Below are the code and all the weights of a small trained network. Each question names an input and a class and asks about switching units off, where a switched-off unit gives its printed mean instead of its output.

import numpy as np


def w(rows, s, z=0):
    codes = np.array(rows[::2]) - 128.0
    scale = np.full(codes.shape[1], s)
    scale[-1] = z or s
    return codes * scale


def f(y):
    return y / 2 * (1 + np.tanh(0.7978845608 * (y + 0.044715 * y**3)))


def log_softmax(a):
    a = a - a.max(-1, keepdims=True)
    return a - np.log(np.exp(a).sum(-1, keepdims=True))


def net(x, mask):
    res = np.array(x, float).reshape(1, 8) / 4 @ E
    y = f(res @ A[0][:, :-1].T + A[0][:, -1])
    res = res + np.where(mask, y, B[0][:, -1]) @ B[0][:, :-1]
    return log_softmax(res[-1] @ U[:, :-1].T + U[:, -1])


A, B = {}, {}
E = w([
[130,130,134],'x0',
[126,124,126],'x1',
[128,127,131],'x2',
[51,69,184],'x3',
[229,50,169],'x4',
[127,127,131],'x5',
[139,201,254],'x6',
[128,132,133],'x7',
],0.0093)
A[0] = w([
[64,189,101,57],'neuron 1',
[130,170,202,226],'neuron 2',
[32,251,107,31],'neuron 3',
[132,53,94,254],'neuron 4',
[203,216,67,84],'neuron 5',
[131,179,223,201],'neuron 6',
[141,161,216,59],'neuron 7',
[166,141,80,144],'neuron 8',
[3,209,123,47],'neuron 9',
[160,192,217,76],'neuron 10',
[180,65,144,27],'neuron 11',
[238,64,215,130],'neuron 12',
[27,67,196,109],'neuron 13',
[69,73,178,70],'neuron 14',
[1,39,170,179],'neuron 15',
[82,186,171,77],'neuron 16',
[203,86,179,85],'neuron 17',
[211,87,160,17],'neuron 18',
],0.0086,0.0062)
B[0] = w([
[130,23,135,163],'neuron 1',
[115,183,68,247],'neuron 2',
[141,18,201,211],'neuron 3',
[86,208,65,241],'neuron 4',
[221,123,244,191],'neuron 5',
[131,161,33,254],'neuron 6',
[159,52,60,169],'neuron 7',
[134,164,122,168],'neuron 8',
[109,70,166,215],'neuron 9',
[104,140,2,191],'neuron 10',
[62,79,110,140],'neuron 11',
[91,103,187,242],'neuron 12',
[195,170,165,209],'neuron 13',
[194,123,178,155],'neuron 14',
[182,197,135,254],'neuron 15',
[97,94,94,164],'neuron 16',
[82,60,146,175],'neuron 17',
[88,54,169,152],'neuron 18',
],0.0091,0.0066)
U = w([
[80,209,136,255],'0',
[88,183,12,96],'1',
[35,20,231,52],'2',
[97,221,142,197],'3',
[105,217,140,175],'4',
[254,247,246,5],'5',
],0.0071,0.0079)

Each question gives the input, the list of numbers given to net, and the class t.
The units are the neurons (one row each of A and B). Each row of codes is followed by its name. A weight is (code - 128) times the scale printed after its matrix; where a second scale follows, it is the last column's (A, B and U).
mask holds one flag per neuron, in row order. A switched-off neuron (its flag False) gives its mean, the last column of its row in B, instead of its output. The means were averaged over made-up inputs and are rounded, as every weight is.
A unit's drop is (log p(t) with every unit on - log p(t) with that unit switched off) / (log p(t) with every unit on - log p(t) with every unit switched off).
The circuit of an input: a set's keep is (log p(t) with only the set's units on - log p(t) with every unit switched off) / (log p(t) with every unit on - log p(t) with every unit switched off). Starting from the 12 units with the biggest drops (on a tie, the unit counted first), units are removed one at a time, each time the one whose removal leaves the highest keep (on an exact tie, the one counted first), for as long as the keep stays at least 0.8.
units of the circuit, in order: the units of the circuit, biggest drop first
top k neurons: the k neurons with the biggest drops, biggest first
drop when u is switched off: that unit's drop, to one decimal
input [-5,6,-7,7,-6,-8,8,1], class 1: top 2 neurons => (neuron 6; neuron 10)
input [0,1,0,-6,3,5,8,-1], class 1: units of the circuit, in order => (neuron 10; neuron 6)
input [-2,-6,1,7,-8,5,4,2], class 2: units of the circuit, in order => (neuron 3)
input [-2,-7,-2,-1,7,5,-1,-3], class 2: units of the circuit, in order => (neuron 12; neuron 17)
input [2,6,2,6,-8,8,-4,6], class 2: top 3 neurons => (neuron 3; neuron 9; neuron 1)
input [1,-8,3,-7,-4,-7,-7,-7], class 3: top 2 neurons => (neuron 5; neuron 6)
input [0,5,6,2,-6,-1,4,5], class 2: top 3 neurons => (neuron 3; neuron 9; neuron 4)
input [-6,-3,-4,-5,7,-1,7,1], class 1: top 3 neurons => (neuron 10; neuron 6; neuron 2)
input [-5,7,-3,6,-7,-4,-5,6], class 2: top 2 neurons => (neuron 9; neuron 3)
input [4,4,1,-3,3,8,5,2], class 1: top 2 neurons => (neuron 10; neuron 6)
input [-3,6,0,8,-7,8,-6,1], class 5: top 3 neurons => (neuron 15; neuron 13; neuron 14)
input [6,-2,1,0,-6,6,2,-1], class 2: top 4 neurons => (neuron 3; neuron 9; neuron 4; neuron 1)
input [-3,-8,6,-4,-8,5,7,-6], class 2: top 3 neurons => (neuron 3; neuron 9; neuron 1)
input [-4,5,-8,-6,-7,-3,-6,-6], class 4: units of the circuit, in order => (neuron 5)
input [-2,-3,4,-6,-6,6,3,0], class 2: drop when neuron 15 is switched off => 0.2
input [4,0,-5,1,-7,5,4,-5], class 2: drop when neuron 9 is switched off => 0.3
input [-8,1,-2,2,3,-4,6,-5], class 1: drop when neuron 10 is switched off => 0.2
